Below are the code and all the weights of a small trained network. Each question names an input and a class and asks about switching units off, where a switched-off unit gives its printed mean instead of its output.

import numpy as np


def w(rows, s, z=0):
    codes = np.array(rows[::2]) - 128.0
    scale = np.full(codes.shape[1], s)
    scale[-1] = z or s
    return codes * scale


def f(y):
    return y / 2 * (1 + np.tanh(0.7978845608 * (y + 0.044715 * y**3)))


def log_softmax(a):
    a = a - a.max(-1, keepdims=True)
    return a - np.log(np.exp(a).sum(-1, keepdims=True))


def net(x, mask):
    res = np.array(x, float).reshape(1, 5) / 4 @ E
    y = f(res @ A[0][:, :-1].T + A[0][:, -1])
    res = res + np.where(mask, y, B[0][:, -1]) @ B[0][:, :-1]
    return log_softmax(res[-1] @ U[:, :-1].T + U[:, -1])


A, B = {}, {}
E = w([
[114,200,188],'x0',
[128,129,128],'x1',
[118,70,200],'x2',
[128,127,128],'x3',
[10,112,109],'x4',
],0.012)
A[0] = w([
[52,60,141,99],'neuron 0',
[117,123,124,136],'neuron 1',
[101,107,105,100],'neuron 2',
[121,122,132,136],'neuron 3',
[159,183,111,125],'neuron 4',
[119,174,31,181],'neuron 5',
[146,172,183,92],'neuron 6',
[128,142,110,159],'neuron 7',
[136,250,166,135],'neuron 8',
[126,125,150,122],'neuron 9',
[107,121,107,111],'neuron 10',
[130,142,118,152],'neuron 11',
[123,129,132,140],'neuron 12',
[131,140,115,144],'neuron 13',
[129,133,162,107],'neuron 14',
[143,157,152,106],'neuron 15',
[116,117,125,122],'neuron 16',
[144,161,163,93],'neuron 17',
[80,90,90,83],'neuron 18',
[76,136,79,103],'neuron 19',
[135,56,251,141],'neuron 20',
[110,114,115,109],'neuron 21',
[102,74,119,83],'neuron 22',
[116,106,134,121],'neuron 23',
[116,140,137,120],'neuron 24',
[199,85,89,144],'neuron 25',
[123,129,133,119],'neuron 26',
[76,128,56,145],'neuron 27',
[134,173,231,88],'neuron 28',
[115,133,114,115],'neuron 29',
[4,221,183,2],'neuron 30',
[167,63,130,108],'neuron 31',
[114,137,109,162],'neuron 32',
],0.019,0.0064)
B[0] = w([
[13,158,134,222],'neuron 0',
[127,136,136,136],'neuron 1',
[128,147,149,157],'neuron 2',
[125,137,129,133],'neuron 3',
[97,70,145,177],'neuron 4',
[214,88,176,236],'neuron 5',
[139,153,165,172],'neuron 6',
[142,111,140,147],'neuron 7',
[22,76,194,220],'neuron 8',
[133,149,126,135],'neuron 9',
[137,136,146,148],'neuron 10',
[132,111,138,140],'neuron 11',
[126,131,133,132],'neuron 12',
[133,113,133,139],'neuron 13',
[140,149,129,141],'neuron 14',
[123,128,152,148],'neuron 15',
[124,143,131,135],'neuron 16',
[126,139,155,154],'neuron 17',
[119,164,166,190],'neuron 18',
[189,130,171,194],'neuron 19',
[201,232,106,243],'neuron 20',
[125,142,139,142],'neuron 21',
[80,173,125,166],'neuron 22',
[113,150,121,140],'neuron 23',
[130,130,128,133],'neuron 24',
[149,60,71,219],'neuron 25',
[123,133,131,127],'neuron 26',
[199,124,196,221],'neuron 27',
[194,199,158,205],'neuron 28',
[136,126,138,136],'neuron 29',
[161,72,2,246],'neuron 30',
[120,165,59,184],'neuron 31',
[147,122,151,153],'neuron 32',
],0.058,0.013)
U = w([
[221,15,88,166],'0',
[234,208,221,252],'1',
[196,196,1,111],'2',
[73,242,173,12],'3',
[90,96,233,74],'4',
],0.0065,0.0043)

Each question gives the input, the list of numbers given to net, and the class t.
The units are the neurons (one row each of A and B). Each row of codes is followed by its name. A weight is (code - 128) times the scale printed after its matrix; where a second scale follows, it is the last column's (A, B and U).
mask holds one flag per neuron, in row order. A switched-off neuron (its flag False) gives its mean, the last column of its row in B, instead of its output. The means were averaged over made-up inputs and are rounded, as every weight is.
A unit's drop is (log p(t) with every unit on - log p(t) with that unit switched off) / (log p(t) with every unit on - log p(t) with every unit switched off).
The circuit of an input: a set's keep is (log p(t) with only the set's units on - log p(t) with every unit switched off) / (log p(t) with every unit on - log p(t) with every unit switched off). Starting from the 12 units with the biggest drops (on a tie, the unit counted first), units are removed one at a time, each time the one whose removal leaves the highest keep (on an exact tie, the one counted first), for as long as the keep stays at least 0.8.
circuit, biggest first: the units of the circuit, biggest drop first
k most important neurons: the k neurons with the biggest drops, biggest first
drop of u: that unit's drop, to one decimal
input [3,7,1,-3,5], class 2: circuit, biggest first : (neuron 30)
input [0,4,8,-7,-5], class 2: 2 most important neurons : (neuron 31; neuron 27)
input [-4,0,6,6,1], class 3: 2 most important neurons : (neuron 30; neuron 0)
input [-1,4,2,-5,1], class 3: 3 most important neurons : (neuron 30; neuron 5; neuron 25)
input [0,6,1,-5,7], class 3: 2 most important neurons : (neuron 0; neuron 25)
input [4,-5,-2,-7,0], class 4: 2 most important neurons : (neuron 8; neuron 25)
input [2,3,-5,-1,-5], class 4: 2 most important neurons : (neuron 8; neuron 30)
input [0,5,-6,-6,0], class 0: 4 most important neurons : (neuron 20; neuron 0; neuron 28; neuron 5)
input [0,0,-3,4,-8], class 0: 2 most important neurons : (neuron 25; neuron 0)
input [5,1,-6,-4,0], class 4: 2 most important neurons : (neuron 8; neuron 25)
input [-5,3,8,-4,2], class 3: 2 most important neurons : (neuron 0; neuron 30)
input [8,0,-8,6,1], class 0: 3 most important neurons : (neuron 30; neuron 0; neuron 5)
input [6,-7,-4,-5,-3], class 4: drop of neuron 8 : 0.2
input [-6,-3,6,5,7], class 3: circuit, biggest first : (neuron 0)
input [-4,7,6,6,2], class 3: drop of neuron 30 : 0.1
input [7,6,-2,-5,-3], class 4: drop of neuron 8 : 0.6
input [0,-6,-8,7,-1], class 0: 2 most important neurons : (neuron 5; neuron 0)
